Each row has a name. Each piece below is followed by the name of the row it came from. Each question is about the rows just above it.

K463: [ -3.2 -71.8  -9.8  -6.1  32.5 -11.9 -12.9  29.8   5.0  21.1  11.5 -25.0
 -16.5  -1.2  19.1   6.5   1.2 -48.9  -5.4 -12.7  28.7   8.7   8.5   0.2
  18.2  10.7  13.7 -15.7 -29.8   5.6 -39.2  -3.0  18.9  16.5 -18.9 -48.7
  45.2 -71.2  -0.2  18.5 -10.3 -68.2  47.3 -15.4]
K712: [-16.8  33.3   0.6  20.5 -27.7  10.5   0.6  14.4 -15.5 -21.0  27.0 -33.9
 -20.2 -17.0 -59.4   3.9  -1.8  26.4 -34.4  -0.6  28.9   4.1  18.0  -0.5
  12.0  -7.8  14.7  -0.7 -11.6  28.2 -17.6  -9.2  29.1  16.1  14.6 -24.7
 -34.0 -30.4 -30.1  -7.9  -5.2  52.6  23.7   9.3]
K777: [-10.3  23.3  15.9  -2.3 -37.4  14.4  -5.9 -15.1 -13.6  55.1  -5.5   9.7
 -16.2  39.0 -80.2 -18.2   2.9   0.7 -13.4 -43.8   3.8  -0.5 -25.7   1.2
 -14.7 -13.7  -3.4 -15.4  17.1  25.0  15.0  -6.5  19.3   5.2  -7.6  20.7
  61.6 -57.1 -38.0 -22.3   2.0 -15.8  22.2  32.5]
K850: [-10.3  23.3  15.9  -2.3 -37.4  14.4  -5.9 -15.1 -13.6  55.1  -5.5   9.7
 -16.2  39.0 -80.2 -18.2   2.9   0.7 -13.4 -43.8   3.8  -0.5 -25.7   1.2
 -14.7 -13.7 -11.6  -1.2 -42.5   2.3 -66.0  -5.0 -52.5 -28.8   3.4  16.3
  26.2  10.1 -23.7 -21.0 -61.2  50.0  11.0 -10.3]
K26: [ 39.6 -13.2   6.1  55.6 -14.6  30.8   5.2  10.4 -69.3 -18.7  26.7 -54.8
  12.9   5.3   3.9 -21.5 -12.4 -21.7  22.4   1.6  31.2   9.7  79.2   2.2
 -35.1  -0.7  16.2  23.6 -38.6  -4.5  23.2 -51.2 -43.7 -32.1   3.0 -39.2
 -19.5 -52.3  -2.2 -11.8  22.4  26.2  15.8  -1.4]
K657: [-24.0  61.7 -19.2  -6.3   5.5  -6.9   1.9 -21.2  80.1 -20.9 -39.8  -9.3
  10.1 -15.8  32.3 -25.8 -12.2  51.1  -0.4  33.3  -6.5  31.3 -48.2   0.6
 -13.6 -11.4 -21.1  34.0  12.5 -11.9  37.2  -1.9 -20.6 -22.2  34.7 -45.4
  -9.3  11.7  47.6 -17.0  19.3 -22.0   1.3 -32.7]
K577: [-13.6  54.9  -5.5   9.7  32.5 -11.9 -12.9  29.8   5.0  21.1  11.5 -25.0
 -16.5  -1.2  19.1   6.5   1.2 -48.9  -5.4 -12.7  28.7   8.7   8.5   0.2
  18.2  10.7  13.7 -15.7 -29.8   5.6 -39.2  -3.0  18.9  16.5 -13.6 -24.3
  49.2  64.5 -26.3   0.6   0.1 -30.3  24.3  -0.1]
find: [16.2 23.6]
K26
The row with [-10.3  23.3  15.9  -2.3 -37.4  14.4  -5.9 -15.1 -13.6  55.1  -5.5   9.7
 -16.2  39.0 -80.2 -18.2   2.9   0.7 -13.4 -43.8   3.8  -0.5 -25.7   1.2
 -14.7 -13.7 -11.6  -1.2 -42.5   2.3 -66.0  -5.0 -52.5 -28.8   3.4  16.3
  26.2  10.1 -23.7 -21.0 -61.2  50.0  11.0 -10.3] is
K850
Where do [-13.6  54.9  -5.5   9.7  32.5 -11.9 -12.9  29.8   5.0  21.1  11.5 -25.0
 -16.5  -1.2  19.1   6.5   1.2 -48.9  -5.4 -12.7  28.7   8.7   8.5   0.2
  18.2  10.7  13.7 -15.7 -29.8   5.6 -39.2  -3.0  18.9  16.5 -13.6 -24.3
  49.2  64.5 -26.3   0.6   0.1 -30.3  24.3  -0.1] appear?
K577
[24.3 -0.1] is in which row?
K577

K592: [-11.4 -37.9  10.5  -5.4 -11.7  18.3   4.3]
K594: [  4.6 -11.4 -37.9  10.5  -5.4 -11.8  18.3]
K524: [ 17.5 -19.0  23.2  28.1  24.0  -3.0 -14.6]
K71: [-14.2  41.2   6.3 -19.3  22.9  -1.0  12.2]
K338: [ 17.5 -19.0  23.2  28.1  14.2  -3.0 -14.6]
K161: [-16.0 -18.0 -11.8  25.2 -38.1  -7.9   7.9]
K397: [  1.4  62.1   9.7 -20.1 -51.6  -2.4 -15.8]
Where do [-11.8  18.3] appear?
K594
The row with [ 1.4 62.1  9.7] is
K397
Where do [23.2 28.1 24.0] appear?
K524
Which row holds [  1.4  62.1   9.7 -20.1]?
K397
[-11.4 -37.9  10.5  -5.4 -11.8  18.3] is in which row?
K594
Where do [ 17.5 -19.0  23.2  28.1  14.2  -3.0 -14.6] appear?
K338
[  4.6 -11.4 -37.9  10.5  -5.4 -11.8  18.3] is in which row?
K594

